Here is a tiny trained network, its code and every weight. The questions are about switching its units off for an input and a target symbol, where a switched-off unit gives its printed mean instead of its output.

import numpy as np


def w(rows, s, z=0):
    codes = np.array(rows[::2]) - 128.0
    scale = np.full(codes.shape[1], s)
    scale[-1] = z or s
    return codes * scale


def norm(h):
    return h / np.sqrt((h * h).mean(-1, keepdims=True) + 1e-5)


def f(y):
    return y / 2 * (1 + np.tanh(0.7978845608 * (y + 0.044715 * y**3)))


def softmax(a):
    e = np.exp(a - a.max(-1, keepdims=True))
    return e / e.sum(-1, keepdims=True)


def log_softmax(a):
    a = a - a.max(-1, keepdims=True)
    return a - np.log(np.exp(a).sum(-1, keepdims=True))


def net(x, mask):
    ids = ['αβγδεζηθλμξπτφψω'.index(c) for c in x.split()]
    T = len(ids)
    res = E[ids] + P[:T]
    r = norm(res)
    for j in range(2):
        rows = slice(3 * j, 3 * j + 3)
        q, k, v = (r @ M[0][rows].T for M in (Q, K, V))
        z = softmax(np.where(np.tri(T) > 0, q @ k.T / 3**0.5, -1e9)) @ v
        o = O[0][rows]
        res = res + np.where(mask[j], z, o[:, -1]) @ o[:, :-1]
    y = f(norm(res) @ A[0][:, :-1].T + A[0][:, -1])
    res = res + np.where(mask[2:6], y, B[0][:, -1]) @ B[0][:, :-1]
    return log_softmax(norm(res)[-1] @ U[:, :-1].T + U[:, -1])


Q, K, V, O, A, B = {}, {}, {}, {}, {}, {}
E = w([
[127,155,88,90,79,178,168,169],'α',
[94,48,148,209,160,118,145,133],'β',
[146,121,91,117,119,168,167,202],'γ',
[242,100,143,130,67,67,126,99],'δ',
[107,54,180,185,145,106,167,138],'ε',
[174,155,181,109,85,116,19,207],'ζ',
[140,126,22,114,103,155,140,130],'η',
[120,215,111,206,216,110,61,116],'θ',
[168,76,105,174,203,83,154,197],'λ',
[154,152,248,120,40,121,99,160],'μ',
[62,146,194,135,56,98,95,59],'ξ',
[75,128,149,29,164,86,147,107],'π',
[117,51,147,175,154,127,161,166],'τ',
[109,172,42,115,91,181,147,133],'φ',
[71,154,168,134,25,145,91,80],'ψ',
[102,100,115,80,83,152,115,173],'ω',
],0.016)
P = w([
[157,91,162,49,157,233,1,9],'0',
[158,112,139,93,124,190,58,115],'1',
[144,106,122,113,100,157,91,159],'2',
[132,114,116,139,97,127,112,180],'3',
[123,124,103,156,86,94,122,198],'4',
[106,136,83,171,69,68,137,209],'5',
[84,105,62,187,45,46,123,229],'6',
],0.0093)
Q[0] = w([
[121,91,161,81,221,108,172,42],'H0',
[77,38,66,170,57,116,178,221],'H0',
[81,143,184,211,70,81,91,93],'H0',
[62,141,246,80,77,92,2,142],'H1',
[120,34,125,143,169,176,201,147],'H1',
[121,174,138,29,242,218,147,44],'H1',
],0.0081)
K[0] = w([
[111,82,119,4,132,191,110,71],'H0',
[103,162,108,159,48,58,171,148],'H0',
[159,164,63,104,135,101,116,165],'H0',
[157,169,87,95,160,107,204,94],'H1',
[72,116,143,112,97,151,78,124],'H1',
[132,64,171,104,155,215,81,72],'H1',
],0.011)
V[0] = w([
[239,56,49,157,187,44,103,211],'H0',
[138,155,102,31,140,187,155,186],'H0',
[194,163,136,92,92,90,167,79],'H0',
[45,118,198,31,162,87,88,200],'H1',
[106,89,81,75,89,23,88,67],'H1',
[93,2,168,72,93,91,169,179],'H1',
],0.0083)
O[0] = w([
[140,121,131,46,147,164,51,114,254],'H0',
[120,68,65,93,89,9,82,115,86],'H0',
[212,79,68,29,180,176,226,209,158],'H0',
[15,128,110,2,149,146,196,91,68],'H1',
[155,243,62,137,135,98,176,50,189],'H1',
[171,150,161,82,106,101,156,92,142],'H1',
],0.0098,0.0064)
A[0] = w([
[84,24,159,121,254,98,147,57,239],'N0',
[70,168,94,145,171,64,73,45,89],'N1',
[107,203,74,130,206,214,100,182,145],'N2',
[219,116,164,127,101,75,82,87,254],'N3',
],0.0087,0.0021)
B[0] = w([
[125,118,77,62,88,60,141,186,148],'N0',
[61,248,194,155,194,94,108,193,157],'N1',
[119,1,251,108,196,63,158,92,182],'N2',
[219,216,97,187,89,134,164,30,254],'N3',
],0.01,0.0081)
U = w([
[124,48,46,174,63,57,118,121,97],'α',
[108,192,219,208,171,166,52,174,161],'β',
[131,87,93,118,80,69,68,93,22],'γ',
[203,86,181,51,182,177,142,166,111],'δ',
[124,90,254,111,70,154,176,58,29],'ε',
[64,175,113,132,116,147,153,114,196],'ζ',
[226,208,80,173,115,126,125,83,185],'η',
[105,34,168,167,75,148,82,148,147],'θ',
[143,146,125,67,143,162,15,88,4],'λ',
[106,112,94,116,109,119,182,197,150],'μ',
[108,162,121,187,146,162,231,189,118],'ξ',
[79,157,107,132,104,132,147,106,163],'π',
[129,152,196,119,30,69,74,102,36],'τ',
[133,133,29,235,111,92,73,178,74],'φ',
[130,142,133,215,67,91,158,200,61],'ψ',
[77,188,79,55,131,27,147,105,174],'ω',
],0.009,0.0043)

Each question gives the input, a string of symbols that net reads in full, and the target symbol t.
The units are the heads (3 rows each of Q, K, V and O) and the neurons (one row each of A and B). Each row of codes is followed by its name. A weight is (code - 128) times the scale printed after its matrix; where a second scale follows, it is the last column's (O, A, B and U).
mask holds one flag per unit, heads first, then neurons. A switched-off unit (its flag False) gives its mean, the last column of its rows in O or B, instead of its output. The means were averaged over made-up inputs and are rounded, as every weight is.
A unit's drop is (log p(t) with every unit on - log p(t) with that unit switched off) / (log p(t) with every unit on - log p(t) with every unit switched off).
The circuit of an input: a set's keep is (log p(t) with only the set's units on - log p(t) with every unit switched off) / (log p(t) with every unit on - log p(t) with every unit switched off). Starting from all 6 units, units are removed one at a time, each time the one whose removal leaves the highest keep (on an exact tie, the one counted first), for as long as the keep stays at least 0.8.
circuit, biggest first: the units of the circuit, biggest drop first
most important unit: the unit with the biggest drop
top k neurons: the k neurons with the biggest drops, biggest first
heads that matter: for each layer, one digit per head in row order, 1 if its drop is at least 0.15 and else 0, layers parted by /
input ω μ ω π ζ, target ω: circuit, biggest first => [H1]
input δ δ μ ω τ, target ω: circuit, biggest first => [H1 N0]
input φ π ω δ λ θ γ, target θ: heads that matter => 10
input δ τ θ τ μ, target β: heads that matter => 11
input α δ γ, target δ: heads that matter => 00
input φ γ τ δ δ α, target δ: circuit, biggest first => [H0 N2]
input ω θ δ ζ ξ ω, target ξ: heads that matter => 10
input δ α μ θ ε, target θ: top 3 neurons => [N3 N1 N0]
input θ θ η, target θ: heads that matter => 01
input δ ξ η, target ξ: heads that matter => 10
input δ ε τ δ ξ ω β, target ω: heads that matter => 01
input φ θ δ ε δ η, target δ: top 2 neurons => [N2 N3]
input μ ξ ω θ δ θ ε, target θ: circuit, biggest first => [H1 N3]
input θ θ λ δ β φ, target β: circuit, biggest first => [H0 N3]
input θ ω δ ε ξ λ, target ξ: circuit, biggest first => [H0 H1]
input θ ψ β β, target β: circuit, biggest first => [H0]
input α μ δ ω ξ β, target ξ: circuit, biggest first => [H0 H1 N3]
input ω δ δ μ β, target μ: heads that matter => 01
input τ δ θ, target β: circuit, biggest first => [H0 N1]
input δ δ ε τ, target ε: heads that matter => 11
input α π δ δ ε, target δ: heads that matter => 10
input ω θ π, target ω: heads that matter => 11
input δ μ ε, target μ: most important unit => H1
